Here is a tiny trained network, its code and every weight. The questions are about switching its units off for an input and a class, where a switched-off unit gives its printed mean instead of its output.

import numpy as np


def w(rows, s, z=0):
    codes = np.array(rows[::2]) - 128.0
    scale = np.full(codes.shape[1], s)
    scale[-1] = z or s
    return codes * scale


def f(y):
    return y / 2 * (1 + np.tanh(0.7978845608 * (y + 0.044715 * y**3)))


def log_softmax(a):
    a = a - a.max(-1, keepdims=True)
    return a - np.log(np.exp(a).sum(-1, keepdims=True))


def net(x, mask):
    res = np.array(x, float).reshape(1, 8) / 4 @ E
    y = f(res @ A[0][:, :-1].T + A[0][:, -1])
    res = res + np.where(mask, y, B[0][:, -1]) @ B[0][:, :-1]
    return log_softmax(res[-1] @ U[:, :-1].T + U[:, -1])


A, B = {}, {}
E = w([
[66,116,255,79,145],'x0',
[164,109,157,151,108],'x1',
[117,148,114,112,145],'x2',
[154,127,172,101,119],'x3',
[136,84,114,130,91],'x4',
[129,92,120,150,102],'x5',
[100,195,206,135,65],'x6',
[208,106,243,181,171],'x7',
],0.0083)
A[0] = w([
[103,116,197,150,108,192],'N0',
[155,79,154,64,141,245],'N1',
[109,90,93,121,145,252],'N2',
[80,176,76,190,195,45],'N3',
[132,93,120,119,102,69],'N4',
[174,120,95,152,172,40],'N5',
[128,185,83,133,120,82],'N6',
[143,161,29,141,63,113],'N7',
[175,195,120,160,22,248],'N8',
[163,175,158,153,169,86],'N9',
[232,25,175,189,136,233],'N10',
[168,110,9,97,142,252],'N11',
[80,77,165,93,171,241],'N12',
[20,132,132,142,51,92],'N13',
[171,117,202,133,111,36],'N14',
[121,198,65,117,46,90],'N15',
[112,162,171,128,36,252],'N16',
[237,52,130,182,92,159],'N17',
[153,166,148,119,93,151],'N18',
],0.011,0.003)
B[0] = w([
[45,58,2,138,108,191],'N0',
[209,78,109,127,99,182],'N1',
[198,128,105,100,115,177],'N2',
[121,188,65,215,137,158],'N3',
[154,174,143,101,186,128],'N4',
[148,178,199,172,190,157],'N5',
[134,79,176,173,66,152],'N6',
[105,58,148,244,71,211],'N7',
[109,99,130,60,62,189],'N8',
[115,122,124,141,132,160],'N9',
[212,126,90,146,103,254],'N10',
[240,81,138,162,97,244],'N11',
[168,87,31,150,99,201],'N12',
[107,152,66,82,131,172],'N13',
[51,93,116,139,72,179],'N14',
[67,20,78,161,75,183],'N15',
[76,118,65,64,96,189],'N16',
[168,195,95,163,96,215],'N17',
[99,153,174,131,25,145],'N18',
],0.0065,0.0098)
U = w([
[187,91,119,140,199,194],'0',
[157,174,110,75,98,252],'1',
[19,114,218,141,45,44],'2',
[27,163,117,37,130,4],'3',
[254,210,200,142,207,5],'4',
],0.0063,0.003)

Each question gives the input, the list of numbers given to net, and the class t.
The units are the neurons (one row each of A and B). Each row of codes is followed by its name. A weight is (code - 128) times the scale printed after its matrix; where a second scale follows, it is the last column's (A, B and U).
mask holds one flag per neuron, in row order. A switched-off neuron (its flag False) gives its mean, the last column of its row in B, instead of its output. The means were averaged over made-up inputs and are rounded, as every weight is.
A unit's drop is (log p(t) with every unit on - log p(t) with that unit switched off) / (log p(t) with every unit on - log p(t) with every unit switched off).
The circuit of an input: a set's keep is (log p(t) with only the set's units on - log p(t) with every unit switched off) / (log p(t) with every unit on - log p(t) with every unit switched off). Starting from the 12 units with the biggest drops (on a tie, the unit counted first), units are removed one at a time, each time the one whose removal leaves the highest keep (on an exact tie, the one counted first), for as long as the keep stays at least 0.8.
circuit, biggest first: the units of the circuit, biggest drop first
most important unit: the unit with the biggest drop
k most important neurons: the k neurons with the biggest drops, biggest first
drop of u: that unit's drop, to one decimal
input [2,5,-6,2,-3,-5,6,7], class 2: circuit, biggest first -> N14
input [3,0,-1,8,5,8,7,-5], class 3: 2 most important neurons -> N13, N16
input [-7,-7,6,0,-5,-7,2,-8], class 2: 3 most important neurons -> N7, N15, N6
input [2,6,-5,1,7,-7,3,-8], class 3: circuit, biggest first -> N13, N16, N11
input [3,-7,0,1,8,7,3,-6], class 3: circuit, biggest first -> N13, N16, N10
input [5,-6,-3,6,5,-2,3,-8], class 3: circuit, biggest first -> N13, N11, N16
input [6,7,2,-4,-3,2,1,-2], class 3: 3 most important neurons -> N11, N7, N10
input [-6,-2,3,-8,-5,7,2,-7], class 2: 3 most important neurons -> N7, N15, N6
input [-4,4,-6,8,1,-5,5,-8], class 2: 2 most important neurons -> N7, N15
input [-1,-8,-6,2,8,-7,-1,2], class 4: 2 most important neurons -> N0, N15
input [5,6,-6,4,-3,0,5,-7], class 3: drop of N11 -> 0.1
input [-5,-3,-3,0,-5,7,8,-6], class 2: drop of N15 -> 0.1
input [-8,3,5,0,-7,-5,-1,5], class 4: drop of N5 -> 0.1
input [-4,7,-4,3,2,7,-4,6], class 4: most important unit -> N17
